[ 49   3   1   0  10  12 101  41  42 119  27 -11  28  15 -33  54  25  29
 -71  62  52 -85  43] -> Sudeg
[  -6   66   35  -18  -52  -16   44    2  -17   43    0    4   -2   53
  104  -39  -33  -47  105 -106  -38  103  -52] -> nis
[-36 -11  24  -3 -18  74 -93 -63  74 -92 -28  16 -38   4  20 -29 -32 -21
  56 -92 -34  74 -22] -> zagod
[  9 -50 -19 -22  34   5 -35 -22  22 -22  13  -7   7 -63   7   9   4  14
  -9 -27 -22  -4   7] -> Sazo
[-25   8 -16 -32  -8 -26 -49 -55 -44 -53 -26  -9 -37  23  69 -41 -40 -47
  77 -80 -59  78 -19] -> vun
[-18 -18 -15   3 -15 -17 -95 -24 -18 -86 -17 -31 -17 -52  34  -9 -10 -12
  58 -72  -9  70 -11] -> ful
[-14 -42 -46 -26 -19  -3 -73 -17 -21 -79   0 -58  -3 -26  32 -12  -7 -10
  58 -86 -14  85 -14] -> fesu
[-64  26  -2 -29  -3 -52 -76 -91 -52 -74 -46   3 -49  23  81 -46 -42 -46
  79 -72 -41  89 -46] -> Kebuz
[ -6  23  35 -18  23 -16  44   2 -17  43   0   4  -2  53   0  -6  -8 -10
  23  81 -17  26 -10] -> Dag
[  26   11    6    3    8   32   99   48   35  110   31    7   30   27
  -60   37   32   30  -92   98   32 -113   21] -> togev
[ 29  33 -15 -27  -6  26  92  41  29  95  29  11  22  27 -15  27  23  32
 -62  84  52 -71  19] -> vizu
q: [-36 -11  24  -3 -18  74 -93 -63  74 -92 -28  16 -38   4  20 -29 -32 -21
  56 -92 -34  74 -22]
zagod
again nis: 
[-52]
q: [  -6   66   35  -18  -52  -16   44    2  -17   43    0    4   -2   53
  104  -39  -33  -47  105 -106  -38  103  -52]
nis
togev?
[  26   11    6    3    8   32   99   48   35  110   31    7   30   27
  -60   37   32   30  -92   98   32 -113   21]
again vun: 
[-26]

[ 16  41   1  70  29  66  96 112   7  25  60  14  12  81  35 121  51  69
   6   6   4  41  16   6  19  50   3   9  51  51   3  56 116  33   0  72] = dok
[ 18  36  -5  66  18  76  90 105   4  19  66  11   8  74  38 117  60  79
   5   3   6  37  15   4  10  55  -1   1   4  43  -1  51 107   4  -2   4] = gefut
[-58 -22 -44 -25 -23 -81 -17 -14 -31 -19 -92 -32 -50 -19 -74 -19 -78 -93
 -42 -29 -36 -15 -52 -35 -26 -76 -29 -31 -29 -28 -51 -15 -21 -68 -44 -29] = muvut
[ -27  -14   -4  -32   -7  -98  -54  -67    6    1 -107    4  -19    9
  -64  -72  -85 -111   -4    9    8   -5  -21    4    0  -76   11    4
   10  -23  -12  -18  -78    9   -1  -38] = nat
[  0 -16  21 -36   1 -63 -65 -82  23   4 -64  15   9 -46 -28 -86 -49 -73
  16  23  20  -8   3  20  11 -42  23  18  22 -21  15 -24 -91 -21  19 -39] = zok
[ 34  42  54  31  50 -10  13   2  60  57 -19  54  48  25   7   0 -17 -16
  57  65  64  55  56  65  55  12  70  56  66  35  47  43 -12  28  62  25] = naram
[  5  14 -26  37 -10  76  60  75 -23  -2  63 -12  -9  42  27  83  55  84
 -10 -15  -5  16   4 -12 -17  50 -17 -24 -12  14 -19  27  75  25 -14  32] = sefo
sefo?
[  5  14 -26  37 -10  76  60  75 -23  -2  63 -12  -9  42  27  83  55  84
 -10 -15  -5  16   4 -12 -17  50 -17 -24 -12  14 -19  27  75  25 -14  32]
q: [-58 -22 -44 -25 -23 -81 -17 -14 -31 -19 -92 -32 -50 -19 -74 -19 -78 -93
 -42 -29 -36 -15 -52 -35 -26 -76 -29 -31 -29 -28 -51 -15 -21 -68 -44 -29]
muvut
q: [ 34  42  54  31  50 -10  13   2  60  57 -19  54  48  25   7   0 -17 -16
  57  65  64  55  56  65  55  12  70  56  66  35  47  43 -12  28  62  25]
naram
nat?
[ -27  -14   -4  -32   -7  -98  -54  -67    6    1 -107    4  -19    9
  -64  -72  -85 -111   -4    9    8   -5  -21    4    0  -76   11    4
   10  -23  -12  -18  -78    9   -1  -38]
q: [ -27  -14   -4  -32   -7  -98  -54  -67    6    1 -107    4  -19    9
  -64  -72  -85 -111   -4    9    8   -5  -21    4    0  -76   11    4
   10  -23  -12  -18  -78    9   -1  -38]
nat
muvut?
[-58 -22 -44 -25 -23 -81 -17 -14 -31 -19 -92 -32 -50 -19 -74 -19 -78 -93
 -42 -29 -36 -15 -52 -35 -26 -76 -29 -31 -29 -28 -51 -15 -21 -68 -44 -29]

